Below is a small trained network, with its code and all its weights. Each question gives an input and a class and asks what happens when units are switched off, that is, made to give their printed mean instead of their output.

import numpy as np


def w(rows, s, z=0):
    codes = np.array(rows[::2]) - 128.0
    scale = np.full(codes.shape[1], s)
    scale[-1] = z or s
    return codes * scale


def norm(h):
    return h / np.sqrt((h * h).mean(-1, keepdims=True) + 1e-5)


def f(y):
    return y / 2 * (1 + np.tanh(0.7978845608 * (y + 0.044715 * y**3)))


def log_softmax(a):
    a = a - a.max(-1, keepdims=True)
    return a - np.log(np.exp(a).sum(-1, keepdims=True))


def net(x, mask):
    res = np.array(x, float).reshape(1, 3) / 4 @ E
    u = 0
    for l in range(4):
        y = f(norm(res) @ A[l][:, :-1].T + A[l][:, -1])
        res = res + np.where(mask[u : u + 3], y, B[l][:, -1]) @ B[l][:, :-1]
        u += 3
    return log_softmax(norm(res)[-1] @ U[:, :-1].T + U[:, -1])


A, B = {}, {}
E = w([
[177,29,65,100],'x0',
[75,153,70,116],'x1',
[254,206,82,145],'x2',
],0.0065)
A[0] = w([
[40,205,2,41,3],'0.n0',
[81,203,149,100,55],'0.n1',
[118,202,231,157,119],'0.n2',
],0.0079,0.0032)
B[0] = w([
[194,91,248,113,198],'0.n0',
[112,160,119,170,165],'0.n1',
[126,100,140,141,253],'0.n2',
],0.013,0.0032)
A[1] = w([
[173,155,95,109,51],'1.n0',
[236,255,161,136,44],'1.n1',
[204,140,218,85,255],'1.n2',
],0.0099,0.0021)
B[1] = w([
[108,95,118,87,145],'1.n0',
[46,180,68,89,254],'1.n1',
[254,100,192,40,237],'1.n2',
],0.007,0.0068)
A[2] = w([
[115,215,160,159,110],'2.n0',
[120,135,103,90,50],'2.n1',
[187,58,2,131,4],'2.n2',
],0.0081,0.0025)
B[2] = w([
[197,9,194,246,228],'2.n0',
[190,219,1,149,115],'2.n1',
[71,37,121,208,253],'2.n2',
],0.0095,0.0017)
A[3] = w([
[65,88,207,125,73],'3.n0',
[154,152,136,255,159],'3.n1',
[186,196,20,152,3],'3.n2',
],0.0087,0.0022)
B[3] = w([
[207,206,27,77,253],'3.n0',
[65,2,98,131,183],'3.n1',
[99,176,51,111,201],'3.n2',
],0.013,0.0033)
U = w([
[84,226,3,30,143],'0',
[200,165,209,49,2],'1',
[80,50,131,161,240],'2',
],0.011,0.00079)

Each question gives the input, the list of numbers given to net, and the class t.
The units are the neurons (one row each of A and B). Each row of codes is followed by its name. A weight is (code - 128) times the scale printed after its matrix; where a second scale follows, it is the last column's (A, B and U).
mask holds one flag per neuron, layer by layer. A switched-off neuron (its flag False) gives its mean, the last column of its row in B, instead of its output. The means were averaged over made-up inputs and are rounded, as every weight is.
A unit's drop is (log p(t) with every unit on - log p(t) with that unit switched off) / (log p(t) with every unit on - log p(t) with every unit switched off).
The circuit of an input: a set's keep is (log p(t) with only the set's units on - log p(t) with every unit switched off) / (log p(t) with every unit on - log p(t) with every unit switched off). Starting from all 12 units, units are removed one at a time, each time the one whose removal leaves the highest keep (on an exact tie, the one counted first), for as long as the keep stays at least 0.8.
circuit, biggest first: the units of the circuit, biggest drop first
unit that matters most: the unit with the biggest drop
k most important neurons: the k neurons with the biggest drops, biggest first
k most important neurons of layer l: the k neurons of layer l with the biggest drops, biggest first
drop when u is switched off: that unit's drop, to one decimal
input [-6,2,-4], class 2: 2 most important neurons of layer 1	(1.n1 1.n2)
input [-6,-4,-7], class 0: circuit, biggest first	(3.n0)
input [-7,-3,5], class 2: 2 most important neurons	(2.n0 0.n0)
input [7,-1,5], class 2: circuit, biggest first	(2.n2 3.n0)
input [-8,5,-6], class 2: 2 most important neurons of layer 0	(0.n1 0.n0)
input [6,-6,7], class 0: 3 most important neurons	(0.n0 2.n0 0.n2)
input [7,-5,2], class 2: 2 most important neurons	(0.n0 2.n2)
input [2,-4,5], class 0: 2 most important neurons	(0.n0 1.n1)
input [-7,8,-2], class 1: 2 most important neurons	(0.n0 3.n0)
input [6,-5,8], class 0: circuit, biggest first	(0.n0 3.n2)
input [2,0,1], class 2: 4 most important neurons	(2.n2 0.n0 1.n1 1.n2)
input [5,0,3], class 2: 3 most important neurons	(2.n2 0.n0 1.n1)
input [-3,-3,6], class 0: 3 most important neurons	(1.n1 0.n0 3.n2)
input [-5,7,-5], class 1: unit that matters most	0.n0
input [1,6,5], class 1: 3 most important neurons	(0.n0 1.n2 3.n0)
input [-7,-5,-1], class 2: 3 most important neurons	(0.n0 3.n1 0.n1)
input [-8,-3,7], class 2: circuit, biggest first	(2.n0 3.n1)
input [6,-4,-8], class 0: 2 most important neurons of layer 3	(3.n0 3.n1)
input [-1,-3,6], class 0: 2 most important neurons	(0.n0 1.n1)
input [-4,-6,-8], class 0: most important neuron of layer 3	(3.n0)
input [-5,-2,-8], class 0: drop when 0.n0 is switched off	0.1
input [0,6,-3], class 1: drop when 0.n0 is switched off	1.0
input [-5,-3,4], class 2: drop when 0.n2 is switched off	0.9
input [2,3,-1], class 1: drop when 0.n0 is switched off	0.9
